Each row has a class, written as a number after it.
[-106 -173  205  162   84   14   24 -229  131 -100  126  -24 -166   34
    8  200 -316   30 -123  202 -273  -37 -111  192   68 -549  -18  -22
   31  420   92  222 -170  266 -253 -172 -241 -202] | 2
[  35 -396   87  -56   27   14 -100 -342  432   13 -375  121  -65  423
  360 -250 -209  -35   67  260  118  296 -370  279 -568  -95  126 -406
   68  116 -223  200  313  -25  173  253 -376  177] | 4
[-115 -472 -118  253  272   63  306 -455  -16  -88 -218   54 -423  258
   32  166   58  171  -98  703   26   -5  -53    1 -383 -200  -64  -24
   80   74   46 -293 -270  366 -365 -270 -189  -12] | 6
[ 702 -304  -69 -126 -308 -149 -389  -39  398   -8  -12  369 -172  601
   16   16 -103 -133  168   46  233  211 -605  486 -449  272  158 -464
  133   57 -355  414  230  244  205  380  119   33] | 1
[-145  -73 -338  129  552  -86 -103 -402 -184  169   84 -149  -45   52
  253 -123  120  189 -410  723 -462  368  179  401   10 -214   42 -241
   13  149 -197  267  -89  139 -422 -130 -432 -547] | 0
[ 637 -179  222  -38 -386 -450 -248 -359  390 -107  -56  477 -230  779
  262 -426 -302 -356   -7   48  409  423 -717  561 -693  168  258 -363
 -142  218  -51  778  227  305  289  374  -55  101] | 4
[ 122 -461 -256  384  111 -123  661 -100 -111   98 -187  282 -616  533
 -414  180 -101  130  -26  399  225 -173  -51   67 -616 -133 -357 -201
  171  -95   71   58 -277  259   24  106   71 -128] | 4
[  35    6  153  -34  102  146  334 -264   59 -163 -312   -2 -378   91
   51  177  203  225   22  366  215  -81  -10 -173 -179  135  -23  196
  284    2 -137 -263 -360  296 -129 -203  160    2] | 8
[-282  -46  208  196  184  603  263  344 -110  149  -38 -223 -159 -322
 -100 -138 -208  434   -4  186 -261  126  142  287   42 -197  130  -21
  162 -195  309 -522  214   -4 -286 -116  -48 -157] | 0
[ 546  -13   49 -155   24  -64 -165 -361  486  -64 -386   97  222  631
  293 -131  -87   40   69   89  161   54 -261  318 -587   20  200 -285
  519  -13 -433  143 -210 -109  110  284   58 -220] | 3
[ 582   67 -124  -44 -385  -38 -620 -143  457   89 -267  293  244  384
   51 -208 -247  -63  241 -341  220  166 -478  198 -430  251  116 -391
   47   39 -281  165  398  -90  193  641  123  333] | 4
[ 513    8   44  -75 -168 -150 -469 -212  439   24 -225  447 -124  456
  329  -19 -111 -154  170   82  181  380 -642  300 -322  117  461 -372
  -22   -6 -538  899  235  178  238  335 -127   99] | 5
[-172   71 -116 -170  -69  202  -92  576  -79  158 -186  -31 -399 -204
 -349  427  255  114  125 -121 -120  -77 -512 -374  298  172  150  180
  216   27 -132  -12 -102   -8 -101 -107  303  159] | 4
[-403 -383 -204  391  763  138  524 -506   59   -8 -595  -19 -195 -207
  560  -12   52  447    1  802 -137  187  127  135 -446  -13 -130  -21
  260 -173 -329 -215 -317  359 -107  -77 -270  -66] | 8
[-369 -216 -308  -15  757  156    3 -702  -82   97 -193 -158   50 -252
  505 -248  -19  293 -271  542 -390   77  283   89 -129  -90  -46 -244
  169   -6 -362 -171 -106 -117 -169 -158 -318 -336] | 3
[-174  -44 -184  376  464   36  483 -123   19  -45  -65   -4 -295  116
  -23  388  -12  280   57  322   10 -166  246  -28 -113  -79  -16   49
  126  -20 -132 -203 -307  338 -183 -343 -175  -95] | 6
[ 134   51  160 -271 -198  -76 -285   38  225   41   -5  291 -470  -98
  103  -80 -287  -79   26  -31  273  202 -640  110  -36  176   23 -205
  123  116  -77  448   -3  427  320   85    7  171] | 3
[-152   89   88   43 -174  301  359  306 -139   64 -173 -254  -52   96
 -500  247  235   54   28   28  173 -320   90 -278  -70  130 -216  113
  178 -298  307 -463  -97 -131   36 -201  386  183] | 2
[ 200 -243 -125   22  158   74 -389 -458  442  198 -518  105  224  266
  256 -101 -178  100  129   62   14   50 -184   94 -588   32   68 -410
  357  -33 -487  123  151  -94  235  326 -212  156] | 4
[ -86  233 -162 -125  -25  280   85  273 -240  122  -35 -192   12  -37
 -431  196  190   -2   79  -80  191 -291   -3 -302   16  231   -4 -126
   60 -446  118 -537  130  -17   98 -328  251  294] | 8
[  20 -349 -229  195  258  167  545 -192   60 -100  -91   27 -391  210
 -329  526  199  159  102  340  -31 -278  187 -210  -95  -35   57   42
  389  -88 -278 -277 -159  130 -218 -178  -53 -180] | 4
[-289 -402 -517  142  487  161   72 -272  228  149 -432   76 -173   84
  -20  420   46  299  -47  574 -264 -176 -137  -30 -534 -104  292 -147
  442 -215 -508 -249 -125   99 -320 -234 -436  109] | 1
[  30   48 -286  251  552 -152  295 -397  227   57 -426  375 -405  443
  122  179 -172  146   54  380  -38   34 -348  -60 -729  -41  289 -407
   83 -150 -452  614 -229  385   17 -183 -310  -35] | 3
[-279 -547 -302  305  557   61  542 -460  -60  -55 -391  257 -356 -112
  149  210 -113  263  -91  655   -7 -227   40  -13 -500 -180  -38  -76
  451 -340 -320  -32 -376  388   17 -206 -328   -6] | 6
[ 356   81  -14  -61   15  -85 -510 -632  491   85 -422  156  233  439
  469 -306 -322 -117  -61  218   15  343 -538  336 -770   22  221 -302
   54  113 -321  370   37  168  -48  214 -340  102] | 7
[ 551 -125  426   -7 -325   -4  -27 -223  289   53 -121  192  114  392
  -67  -77 -176 -262  104 -184  145  -49  -61  281 -436 -130  -34 -280
  137   42   46  487  130 -202  302  417  131 -162] | 2
[-247 -586 -408  257   61  241  274  183 -249  150   33 -127 -323  -42
 -360  299  179  169   88  516  104 -225  -36   40 -157  164 -226  -28
  107 -137  118 -731   61  210  -67 -178  230  230] | 0
[   3 -152   19  -69  366   21  110 -172  -42  -43 -222   18 -175  160
 -145  358  208   90  -97  340 -182 -203  149 -118  -29 -244  196  -56
  314 -148 -196   24 -214   -7 -192 -240 -268 -296] | 7
[ -32   95 -116  -31  141  -58   48 -241 -187  -45  192 -242   77  -23
  106 -122  153 -160 -416  358 -195  256   79  276  215  -23 -119  -37
   22  107   78   53  -87   83 -242 -107 -152 -353] | 2
[ 478   -5  246 -161  -96    7 -121 -749  399 -125 -337   92  212  439
  549 -308  -60 -115   26  191  274  186 -257  349 -538  174  110 -302
   68 -108 -158   94  192   87  135  210   93  172] | 7
[ -17 -205 -147  -54  373   14 -156 -111  -38  158  196  -32   37  165
  -98  -44   90   56 -346  483 -379  130   91  305 -189 -267  211 -263
  172   40   98  187 -123  -73 -505 -144 -314 -630] | 3
[-117  116  -64  -48  480  -15  265 -239  -82  -75   -7  107 -378 -155
   12  169  -17  146 -194  289 -216 -157  -36  -26    1  -50   87  128
  137  -27  -85  -17 -246  268 -324 -413 -353 -142] | 4
[-329  360  421   94  399  454  449 -172   84 -159 -290 -169  222 -141
  457 -279 -305  251  -48  -44   28   23  460  -39 -206 -356   61  -97
   49 -359  249 -183  -44 -250 -127 -263 -409 -115] | 0
[-399  133  237    8  195  638  337  114  -41  -75 -356 -173 -233 -340
  230 -220 -234  474   14  210  -34   23   13  -70 -106 -115 -130   25
  106 -162  156 -591  -90  -73 -157 -147  -10   99] | 4
[-155  231  289  108  159  423  382 -262 -105 -274 -131 -329   -5 -104
  344  -38 -271  337 -221  349   18  -50  173  168  197 -345 -185  204
  265   25  315 -589 -280  102 -424 -305 -103 -119] | 2
[-394  256  369   85  485  712  348 -136  185  139 -299 -317   61 -500
   58   31 -244  447   41   72 -255 -229  412 -293   51 -346   51  -33
  269 -254  138 -574   13 -229 -241 -289 -266  -13] | 1
[ 369  173  266 -294  -81 -248 -578 -377  419  -88  -61  290 -130  435
  255  -70  -73 -209  -68  183  353  237 -420   97 -312  215  151 -141
  -61  187 -259  542  -94  390   74   16 -196  299] | 7
[-142 -375 -479  123  193   27 -564 -337   60  363   71 -209  372  -79
  -72   55   84   39 -253  396 -404  103  202  252  -28 -213  -42 -391
  123   99 -193  -58  207 -287 -273  197 -285 -282] | 5
[ -96  198 -287  110  151  198  218  185 -445  -31  130 -157   25   -4
 -300  102  155  169  -95  182  206 -392  219  -57   97  333 -211  226
   13 -329  174 -747 -135  113 -136 -389  276  200] | 8
[  32   67   36  -30   11  115  308   42  -17   70  175  -82    6   66
 -559  491   62  -63  116 -252   97 -668  304 -377    6  -19 -159   88
  246  -22   98 -217 -220 -124   50 -223  347  -23] | 6
[ -85 -515 -376  417  100 -162  339 -187  -32  113   32  367 -340   81
 -341  458 -136   16  -56  334  126 -345   35  169 -198 -136  -23 -123
  276 -151 -183  320   53  410  197  -13 -246   35] | 5
[ 284 -290  191 -154  -33  202 -338 -366  214   72 -294  186   -3   94
  273 -274  -77  129   60  170   52  153 -176  150 -306  103  168 -305
  145  -24 -167  111  345 -121   60  320  -26   48] | 6
[-211  -65 -142  143  264  187  358 -126   22 -114 -379   10 -467  220
   91  221   36  266  -33  530   53   88 -208  -83 -349   21   23   82
  147   13 -142 -240 -295  404 -320 -292 -162  108] | 7
[ 273 -209   54  243 -151 -199 -161 -194  519   68 -534  193 -114  663
  303  -63  -46  -49  152  166  257  530 -403  322 -529   48  191 -261
  248   92 -391  649   26   -2  217  474 -192   43] | 2
[-101   -9  137  -14  120  -34 -422 -188   52    8   22 -260  310  114
  384 -204   80   84 -277  329 -184  384  231  373   74 -231  165   13
   -4  290  -83  157  -93 -119 -295  -31 -331 -436] | 8
[-131 -172 -176  109   48   31  507 -133 -217    1   26   75 -161  -10
 -329  373  154  -78  -56  143  256 -526  229 -289  -93  133 -213  150
  221 -179    6 -106 -139  118  138 -194  186  229] | 8
[-234  -10  240   86  143  394  232 -347  -95 -191   40 -111 -205 -181
  349    7 -275  129 -169  495   63   16   25  153   80 -144  -57  -94
 -162   74  180 -177  166  325 -157 -300 -146  175] | 0
[-288  -67  369   86  124  746  179  126  -56   84 -237 -174 -147 -554
    3  -53    3  467   39  186  -37  -65  297 -190  -59  -41 -110   98
  251 -106  236 -629 -133  -41 -220  -90  234   33] | 6
[-211 -323 -387  -53  599  133  -83 -299 -227    3  132 -119  176  162
   49  -85  158  118 -328  570 -372  -39  509  153   16 -408  -12 -281
  116  -60 -115 -262  -32 -219 -384 -225 -609 -504] | 5
[ -92 -352   74  296  144  209  602 -292  103   20 -330  182 -458  153
 -125  335  -94  134  -47  324   71 -288  -92   13 -555 -165  -45   38
  367  -48   78   -3 -365  193 -151 -136  178  -34] | 3
[ 280   52  -11  -21  -95  256 -302 -132  262  132  -93  148   45  328
   32  -63  -46   45   78  177  197  118 -249  245 -436  220   54 -318
  -49 -160   36  -80  273  139 -134   85   56  396] | 1
[-416  312  567  129  249  783  313  206   57  -35 -317 -381 -145 -455
  210 -153 -193  555   67   25 -250  264  250  -25  227 -376  -22   71
  169   55  311 -538  -92 -291 -459  -62  -16 -231] | 2
[-304  101  287   53  146  277  208  -85  -62  139   75 -265   62 -609
  199 -370 -356  230 -269  179 -233   -8  137  336  -42 -144    5   79
  143  -19  405 -398  -16    9 -114 -165  -41 -217] | 3
[-216 -180 -232  -25   95  332 -186   78 -299  119  -14 -365   26 -348
  152  -59  289  248 -232  597 -412  314  -71  398  170  112   75   43
   21   47 -109 -460   26  116 -352 -117  165 -293] | 1
[-307 -108  251  250   89  816  267   60 -199  -48 -176 -297  -66 -308
  303 -268 -268  476    9  356 -262  254   76  516    7 -325    7  -99
    2 -113  290 -671  193 -169 -412  -55   93 -163] | 1
[ -80   -5  455  -94  127  400  105   61  106  -34 -167  -86 -153 -127
  222  -54 -170  283   16  206 -172  245 -154  168  -36 -332  145  -99
  148   63  235   72 -107   91 -301  -82   -1 -405] | 3
[-195   -9  476   85 -216  416  137  133 -106 -217  -12 -185 -116  -94
   21   20 -135   48 -170  297   12   38  -74   71  191 -349  144  -42
  -39  -84  416 -103   87   72 -138 -263  -26   66] | 4
[  20  -64  -84  303  168  337  315 -263   43   24 -237   55 -271  238
 -131  273  221  235   63  319  -38    9  133   87 -415   34  -25  -68
   57 -113   13 -210 -120   81 -483  -97  161  -97] | 7
[ 478 -218  -26  -30 -428  159 -334 -377  168    4 -249   85  198  207
  127  -43    4 -126   32  100  105  110 -264  470 -351  235  177 -222
  145 -205 -340  -73  414 -106  138  362  222  171] | 5
[ -21 -201  310  212   93  542  366 -181   43 -148  -72 -271 -179 -135
  179   44 -114  228   28  303  -47   66  166   30   91 -210  -82  -30
  128   69  132 -533  -34   69 -249  -81  173  -77] | 8
[ -39  204  -83   62  361  250 -196 -415 -128 -203    7 -361  353  156
  535 -234  111  202 -335  433 -363  405  203  457  107 -219 -130  -11
 -145  264  -18 -323 -260  -77 -770 -157 -114 -410] | 1
[-368 -140  376  101  -26  591  207  564  -51  -39 -193 -168  -95 -506
   49  138 -120  377  227  -49 -297   37   16   17  339 -396  209   50
  232    0    6 -132  106 -106   35   29   98 -104] | 2
[-245 -274 -316  168  437  -46  429   25   -8   71 -415  115 -536  146
 -102  229  124  357   55  378 -239  134 -104 -115 -251  -20  -62   44
  242   79 -367  116 -258  172 -213   58 -193 -235] | 7
[ 341  296  -85  -36    8  -39 -431 -384  553    9 -410  271  139  275
  384   68 -157  -37  112 -114  138  164 -460  194 -321  130  337 -346
  228  -66 -630  544  166   66  147  251 -219  323] | 0
[ 292  222  140 -172    6   22 -169 -186  448   61 -308  109  193  391
  202 -116 -169  -33  125 -270   96  181 -133  131 -313   77  157 -218
  229  -48 -215  361  162 -239   56  334 -160  -82] | 7
[  30 -266 -519  237  335  -25  292 -227   50   36 -233  213 -446  284
 -148  422   14  237 -102  481   31 -242 -227   95 -250    5   48  -21
  440 -223 -330 -117 -254  405 -199 -196 -150   29] | 0
[ -86   69   99 -253 -347  165  162  462 -258   53  129 -222   23   -3
 -539  203  255 -137  -19 -193   44 -323  -47 -166  170  145   24  214
   60 -146  283 -324   86 -101  106 -225  476   35] | 5
[ 154  161 -107 -103  -71   54 -316 -212  242   59 -311  122   83  216
  310 -265 -222   39   12   13   40  303 -423  279 -429  151  251 -130
   90 -121 -252  104  146   -6  -56  123 -220  154] | 6
[ 869  -52  307  -63 -333 -344 -400 -286  563  -41 -159  479  -85  832
  221  -99 -139 -277  113  -20  312  401 -621  482 -781  153  293 -274
  -68  181 -227  812    4  292   61  389   65  -14] | 5
[-414 -114  361  -20  137  429  166 -292   54   32 -155 -208 -104 -460
  279 -154 -257  213 -326  418  -38 -106  105  156  -18 -336  151  -10
  287 -190  202 -390   20  -25  -93 -296 -280   44] | 7
[-292 -175  -63    2  357  183  151 -885  -29   30 -139 -282  299 -417
  472 -249   82  121 -308  464 -108  -16  376   20 -123    6 -217   31
  118    9   33 -374  -94 -139 -261  -76  -60 -253] | 6
[-134  164 -110   49   11  158  151  128 -137  109   50  -28  -68 -272
 -247  295  -30   81  -15  -88   46 -366  -26  -27  223   65 -111   64
  254 -124   26 -105   18   -3   45 -113  143  195] | 4
[ -23 -439 -165  312  251   75  295 -347  126  -34 -241   94 -472  274
  189  342   37  174  -43  669  116  103 -151  168 -321   15    6 -164
   95  -34 -189  -86  -57  345 -240 -138 -160  182] | 1
[  39  -23 -307  148   97  -18 -234 -536 -137  -15  110 -123   63  179
  223 -139  -86  -60 -345  397 -123  265   74  276   57  -84  -55 -162
  -74  178 -121   81   40 -161 -359   36 -280 -278] | 2
[-293   40  328   20  285  762   73  202   24  140 -146 -299 -187 -471
   22   28 -110  503  -50  339 -277   84  141    4  194 -149  226   14
  269 -210  202 -666   94 -132 -460 -210  -29  -38] | 3
[  40  -52  220  148   49  336  131  -64 -178   -5  -99 -108 -135  -47
  -81  -77 -209  216  -81  202 -198   67   90   97   91 -245 -116 -146
   28  -68  215 -110   70   -9 -176   80  103 -239] | 7
